Moves between points:
at | ka sa
Q959 | Q775 Q529
Q35 | Q168 Q911
Q650 | Q653 Q945
Q283 | Q601 Q433
Q506 | Q35 Q847
Q603 | Q959 Q606
Q498 | Q143 Q896
Q881 | Q650 Q599
Q505 | Q498 Q572
Q168 | Q529 Q775
Q610 | Q293 Q24
Q502 | Q506 Q778
Q397 | Q376 Q492
Q232 | Q30 Q251
Q599 | Q637 Q881
Q991 | Q472 Q908
Q529 | Q606 Q959
Q30 | Q505 Q295
Q293 | Q908 Q472
Q946 | Q232 Q567
Q668 | Q946 Q875
Q55 | Q492 Q376
Q847 | Q778 Q506
Q945 | Q599 Q650
Q24 | Q397 Q610
Q376 | Q330 Q55
Q896 | Q572 Q498
Q653 | Q668 Q177
Q330 | Q437 Q152
Q911 | Q847 Q35
Q472 | Q24 Q293
Q601 | Q152 Q437
Q177 | Q945 Q653
Q567 | Q875 Q946
Q251 | Q567 Q232
Q295 | Q251 Q30
Q129 | Q881 Q637
Q908 | Q603 Q991
Q492 | Q610 Q397
Q152 | Q55 Q330
Q778 | Q608 Q502
Q637 | Q283 Q129
Q606 | Q991 Q603
Q875 | Q177 Q668
Q775 | Q911 Q168
Q572 | Q295 Q505
Q437 | Q433 Q601
Q143 | Q502 Q608
Q608 | Q896 Q143
Q433 | Q129 Q283

The rows follow the links: the fewer symbols apart two points are, the more alike their rows tend to be.

Each row is also shifted at random along 8 hidden directions that mean nothing.

Name the point of each row.
19,-6,11,10,-1,5,-8,11,-11,-13,19,-6,28,4,-43,5,36,-56,60,-33,14,12,45,-24,27,19,19,35,20,-29,-21,-8,37,2,-5,12,7,-7,-52,-26,17,-25,10,15,40,6,14,6,-24,-5,-3,1,12,29,8,-11,9,47,34,1,-33,34,5,-84,18,-19: Q293
1,4,-20,-5,12,4,15,-46,10,-34,-8,38,-3,-23,19,28,-10,38,20,65,26,7,-27,-5,18,1,-52,-18,-31,11,2,10,-23,-18,-7,22,-47,-11,-18,48,6,-12,-46,-16,-30,-25,-61,21,21,7,-16,-6,-13,-25,-22,6,-2,-58,-44,-22,-6,-12,13,62,-3,-55: Q637
7,3,-1,4,-15,0,5,-17,30,-19,-15,5,-22,19,20,-21,-8,5,-36,41,-7,-29,-20,-13,23,-34,-12,-53,-42,-2,-9,30,-19,-26,14,-15,-32,15,25,-3,19,19,-19,-3,-48,-19,-20,10,6,20,-23,-21,0,-23,3,-3,3,-27,-17,-29,37,-30,16,21,-11,-40: Q881
21,19,-22,-26,-24,16,-11,-3,15,4,-11,-18,-36,5,-21,-9,13,-23,-22,38,-9,-21,-6,-34,36,-22,0,-11,36,-2,4,-1,0,-67,-47,12,-38,29,-17,17,45,-5,15,44,-66,-43,-16,25,17,52,-24,1,-6,1,-33,-21,4,-25,-22,-29,-97,8,14,19,20,-56: Q55
2,-8,-11,13,-19,11,13,-3,21,-7,-26,18,23,43,18,-15,-16,26,-42,18,24,-18,1,-1,-28,52,14,2,-1,21,-4,6,-13,25,-35,34,-23,37,25,-34,0,-7,-16,-6,-8,25,8,-6,-16,-2,4,14,-5,-8,1,-7,-17,4,-8,11,44,-9,11,-8,-3,48: Q330
-17,-13,11,-9,-6,-4,7,28,32,-6,15,-2,13,8,27,-11,-16,-5,-8,-34,-20,-19,-8,30,7,5,22,-7,11,2,17,-12,-13,33,2,-1,21,-16,-3,-18,12,-3,-9,24,16,17,-7,-12,-12,-18,-2,10,-2,26,-12,13,5,24,3,22,59,22,-4,5,-9,0: Q232
-6,-20,31,11,17,0,-42,-12,-28,35,-6,6,-10,20,-3,17,-9,6,-11,-24,1,15,11,-1,-36,11,44,8,1,-15,1,-6,24,16,2,11,35,-9,1,-28,-37,19,5,-53,17,9,25,-20,-17,-13,12,21,23,-5,16,28,0,25,31,6,-16,-14,-14,-48,-33,39: Q502
-4,-9,-4,7,13,27,-12,-25,-23,57,-20,-12,-48,-43,-4,7,-17,6,-25,11,-7,-11,-8,-22,-6,-1,-28,0,-7,4,1,-25,17,2,27,0,10,-11,25,26,-16,-26,18,-29,-5,9,0,-33,15,25,19,-3,32,-32,-13,-5,-3,-10,-6,12,-47,12,6,54,-20,11: Q177
1,6,-30,-29,-10,0,23,24,18,-28,-8,-17,-20,-17,-11,-33,-19,-13,-25,15,-8,-26,-24,-12,39,12,-11,5,49,29,20,-7,0,-25,-3,-7,-22,-28,-24,13,23,-45,-26,45,-4,10,8,29,6,30,6,-8,12,22,-7,-11,0,-3,-16,23,-14,15,29,0,3,-40: Q24
-1,-2,12,-1,13,-25,-18,-9,-10,-32,20,15,7,15,-13,7,21,-22,34,-14,1,13,11,8,17,-9,7,2,-30,-35,-8,24,4,-7,24,-5,1,-4,-11,-7,-6,36,-21,-19,11,-17,1,18,-12,-28,-15,-9,-6,8,25,34,3,-3,29,-19,0,-21,-11,-64,-11,-8: Q778
-2,-14,-21,10,4,13,34,-22,18,-39,-12,11,-27,-21,5,-4,-18,-1,-13,45,7,-37,-7,-14,59,10,-66,-27,-26,-14,-13,12,-15,0,47,-2,-49,-26,-4,22,33,-22,-79,-3,-12,6,-49,22,5,0,-17,-30,13,-30,3,9,-25,-29,-3,-10,-20,2,38,21,-19,-47: Q959
-11,-26,47,8,-6,42,-18,-33,-22,20,28,-7,-30,-4,-53,39,36,-43,50,-8,16,23,32,-17,34,-8,20,-6,-34,-25,-17,-29,16,2,5,-5,19,-30,-46,-11,-9,-12,30,-44,30,-28,-32,-42,-8,17,4,11,64,8,-36,3,8,26,-1,-25,44,51,6,-40,-36,-77: Q498
17,0,-9,-17,28,-31,-40,-32,5,-14,-10,46,-6,-42,38,33,-21,3,45,5,15,13,-20,-7,20,-3,-40,-1,-12,-45,4,18,12,-7,24,29,-11,-25,-18,47,20,-1,-40,1,13,-15,-14,31,-17,-13,4,-6,-21,-10,24,17,8,-27,15,-27,-78,-20,-15,42,29,-26: Q601
-12,8,-2,-20,11,-26,-23,0,6,-51,18,-12,-38,-3,-11,-15,16,-35,-1,5,-15,-16,4,3,46,-48,-26,-23,-39,-30,9,11,10,-38,50,-33,-26,-24,6,30,9,25,-35,9,10,-29,-6,35,-7,-11,-27,-38,19,20,8,-2,2,-25,-2,-8,25,-15,7,-43,-9,-52: Q896
-7,15,-39,4,-19,21,54,-4,4,-19,-12,-5,3,5,-24,-25,4,12,-21,38,21,-19,7,-12,6,28,-36,11,3,43,-15,-3,-20,-17,-18,5,-49,26,21,9,-4,-28,-6,19,-15,15,-20,2,16,19,7,-13,-4,-8,-17,-35,-19,-18,-33,19,26,14,32,19,8,5: Q376
10,-20,1,-11,7,-12,-10,12,28,-32,-17,40,37,5,34,15,-25,1,15,-23,20,-3,-9,7,-1,60,20,16,26,-17,19,-8,21,43,-18,57,-3,-24,-38,-20,24,-31,-58,21,37,29,-1,10,-33,-17,2,24,-1,19,4,15,-2,28,16,19,6,17,-8,-12,11,3: Q397
10,-13,7,-29,-17,-1,-42,6,66,-39,-17,17,0,61,53,-19,-18,22,-54,19,-2,-24,-36,4,-16,-5,41,-35,-15,7,40,-4,12,-1,-38,30,-29,10,-6,0,23,10,-32,28,-21,-21,-11,14,-14,10,-29,6,-3,20,-22,2,27,2,-49,-4,89,-24,-18,6,-4,-5: Q606
24,-3,22,30,-31,29,-33,-21,-32,69,-18,-30,-51,37,-56,-25,15,-28,-48,12,-12,-15,18,-52,-12,-12,46,-13,14,-3,-38,14,25,-41,-14,-12,13,47,23,-59,-12,18,67,-36,-41,-13,50,-31,-7,60,8,7,33,-25,23,-12,-1,15,37,-23,-64,-19,16,-59,-23,15: Q433
3,19,-5,12,-3,-14,1,15,-60,-6,14,-54,-14,33,-89,-54,41,-6,-39,-3,-17,9,22,-25,-40,0,49,27,52,55,-6,6,21,-53,-17,-49,20,-6,-1,-26,-69,27,24,-32,-11,10,91,29,18,12,11,0,14,28,42,14,-11,24,31,28,-18,-38,8,-154,-23,40: Q506
-4,-16,32,-30,4,17,-46,4,36,6,4,7,-17,-1,35,31,-3,-16,-8,-14,-13,-21,0,1,28,-20,18,-21,-1,-49,29,-26,11,6,-14,29,-4,-16,-23,20,44,7,-18,16,-9,-16,-47,1,-18,-7,-36,10,23,4,-47,16,-3,3,-15,-20,-17,25,-17,23,-14,-43: Q295
7,4,34,0,-15,-11,-1,27,-10,-5,42,-23,1,9,-37,-9,29,-52,40,-31,-23,14,2,-5,25,-28,47,-9,23,-3,-8,14,7,-25,7,-35,38,-24,-63,-41,7,10,29,9,0,-27,26,8,2,23,3,8,7,43,19,10,25,32,24,-24,16,18,6,-62,-4,-76: Q653

From each start, follow one symbol. Which point do you reach?
Answer with the point's name.
new walk
1,3,-8,-24,13,-37,-9,25,30,-33,-7,21,16,-13,57,-8,-37,15,10,-16,-4,3,-39,30,-5,7,-6,0,9,3,34,3,11,21,19,5,7,-41,-17,18,5,-24,-36,35,38,14,10,24,-14,-14,16,-5,-12,31,9,1,26,6,-9,17,55,-4,-16,37,20,-6
ka
Q472
new walk
-9,-17,6,-4,5,12,28,17,26,-61,14,13,44,17,4,2,2,19,0,2,21,5,-1,15,-5,37,17,3,1,34,28,-20,-6,30,-18,17,-14,-46,-46,-2,-10,-26,-57,3,22,19,-21,23,-7,-27,-5,10,7,37,-22,17,3,19,-33,30,110,20,9,-37,-13,-10
ka
Q177
new walk
0,3,18,-14,3,-14,25,24,13,-40,43,10,35,-32,7,28,15,-29,84,-15,-2,23,1,23,48,-17,-11,-6,7,-14,7,5,-17,8,20,-13,22,-49,-65,10,28,-9,-11,32,22,-20,-39,23,5,-14,-3,-1,-18,39,-5,15,16,11,4,-19,35,35,-2,11,18,-90
sa
Q875
new walk
4,-2,-8,18,7,-20,21,-14,-10,-46,-11,27,31,12,11,-14,-6,19,20,6,38,12,2,11,-4,32,-28,6,-50,-5,-20,26,3,20,40,8,-18,-7,13,-11,-24,-13,-44,-24,40,24,10,12,-26,-40,18,-26,1,-2,37,-6,-7,5,18,9,68,-16,16,-34,1,26
sa
Q601
new walk
5,-5,-1,16,-2,25,11,-1,11,29,-13,6,21,-17,9,25,3,-8,24,-1,13,-8,26,-10,9,26,-23,10,1,-24,-21,-12,-1,24,-3,20,-9,24,9,1,29,-21,5,11,5,16,-31,-22,-10,-4,-5,1,-4,-23,-17,-18,-13,6,8,-6,-54,34,5,44,22,15
ka
Q603
new walk
8,-21,17,5,7,12,-31,-18,-8,13,-10,14,-3,14,-6,7,-6,12,-8,-4,6,-2,3,-19,-16,31,32,14,13,-2,6,-16,31,10,-17,28,8,-23,-21,-13,-13,-14,-17,-32,11,12,14,-5,-6,6,2,18,20,-4,8,32,3,16,11,6,-33,-6,0,-38,-27,18
ka
Q599
new walk
13,10,-26,-19,19,-21,2,-21,-12,-20,-14,20,-16,-33,-2,6,-2,12,14,32,2,9,-26,-14,17,8,-36,8,27,3,8,19,-4,-34,0,11,-14,-26,-25,36,9,-6,-37,-2,-23,-7,0,43,19,15,-4,-8,-18,-3,18,24,-7,-38,8,-6,-85,-28,6,7,11,-26
sa
Q433
new walk
-9,-35,43,-4,-5,36,-35,-18,29,35,13,25,2,5,26,58,7,-23,35,-31,5,3,22,6,16,3,22,-12,-39,-64,-4,-32,10,41,-8,37,11,0,-12,-6,33,6,22,-8,25,-11,-59,-60,-25,-14,-23,18,32,-14,-50,1,14,14,-7,-26,27,48,-20,42,-6,-22
sa
Q295
new walk
-6,-21,18,-28,-2,26,-49,0,47,22,-3,-1,-30,20,41,24,2,-12,-41,3,-20,-28,-5,-5,16,-28,21,-32,-8,-54,26,-18,3,-5,-31,27,-15,17,7,16,44,26,-4,15,-33,-29,-38,-1,-14,0,-46,13,15,-17,-45,9,-4,-12,-18,-28,-31,7,-18,41,-9,-20
sa
Q505
new walk
7,-5,4,-23,14,-44,-37,37,1,-13,-14,-1,-5,-17,13,-24,-37,-24,7,-55,-13,-13,-18,8,2,16,27,32,52,-17,32,-5,46,14,31,6,41,-56,-37,-18,0,-31,-24,27,56,31,80,14,-37,3,34,-1,16,44,47,14,17,41,46,30,-28,-1,-11,-55,3,11
sa
Q293
new walk
-3,-41,26,-6,23,-2,-27,-9,27,-40,2,49,13,29,37,19,-23,18,-8,-9,22,-6,-7,18,7,43,31,-12,-24,-33,29,-9,15,44,16,36,2,-50,-36,-15,-1,8,-93,-32,38,19,-16,17,-42,-46,-10,15,25,17,5,49,-10,22,14,8,63,-8,-3,-57,-43,-1
ka
Q502
new walk
0,-9,12,8,20,-26,4,-5,-9,-35,24,28,32,-5,1,20,4,-3,49,-22,9,19,-4,17,10,7,-1,-5,-9,-24,-10,25,-16,13,24,-2,18,-33,-35,-10,0,19,-40,-25,12,2,-9,24,-6,-34,-4,4,-15,12,32,45,0,-2,34,-16,4,-10,0,-41,-5,-20
ka
Q778
new walk
-1,9,-15,8,7,-10,25,-12,-29,-28,-2,-3,-9,-9,-32,-20,-2,19,-4,24,5,15,-17,-6,-8,7,-14,10,1,46,-5,7,1,-24,13,-25,0,-29,-8,3,-42,-10,-9,-25,2,6,23,10,22,9,19,-11,9,13,23,4,1,-6,-14,15,30,-15,16,-29,-18,-8
sa
Q881
new walk
15,-1,-2,-29,-4,11,-24,-4,53,-50,-6,14,5,49,24,0,9,21,-44,43,-1,-15,-23,-8,3,-4,26,-26,10,16,33,-3,1,-30,-64,34,-55,9,-29,24,32,17,-50,23,-56,-30,-34,49,15,14,-53,9,-14,4,-37,19,6,-26,-49,-17,5,-24,-5,-2,2,-22
sa
Q959
new walk
19,33,-24,-23,-11,-7,-8,4,-28,-23,3,-35,-30,6,-62,-36,34,-27,-6,26,-10,-3,9,-34,25,-24,-5,17,43,19,-10,17,13,-81,-14,-24,-25,15,-8,13,1,5,22,18,-34,-32,37,43,19,41,-13,-17,-2,19,11,-20,4,-23,-1,-7,-78,-14,14,-61,21,-25
ka
Q55
new walk
5,7,-5,-11,-23,-8,11,35,39,-7,-10,1,32,39,32,-20,-12,15,-40,-1,-1,-16,-15,14,-28,11,34,-8,32,19,18,2,-6,4,-49,21,-12,35,10,-24,21,-2,5,49,-16,6,14,15,-12,8,-4,15,-27,18,-10,-22,8,15,-20,12,38,0,-5,14,25,24
ka
Q610
new walk
-11,3,2,0,3,25,-7,-3,-27,6,12,-29,-12,1,-56,-2,46,-19,4,-3,0,2,43,-17,6,-5,1,25,-6,7,-5,-37,24,-12,-13,-12,-8,4,3,17,-17,0,27,-1,10,-5,-6,-8,5,-1,-15,-9,23,3,-31,-24,-3,14,-11,19,-8,24,-1,-40,2,17
sa
Q946
new walk
12,-9,28,-3,-21,1,-5,17,48,-8,1,7,10,49,33,-7,-9,-2,-31,7,-16,-13,-25,4,9,-14,53,-50,5,-5,13,20,-23,-10,-24,1,-1,6,-27,-39,33,19,-11,12,-39,-17,-10,7,-5,20,-25,16,-8,14,1,17,12,4,-11,-30,50,-12,3,-1,-10,-47
sa
Q945
new walk
3,9,5,-10,25,-46,-14,2,-30,-2,-2,5,-24,-49,21,2,-27,7,24,-11,-14,24,-40,7,1,-31,-11,-8,15,4,22,13,7,-15,52,-31,40,-63,-34,24,-25,-9,-8,-14,21,-4,35,20,5,6,36,-5,3,19,32,17,15,-1,17,1,-11,-17,-7,8,-4,-40
ka
Q529
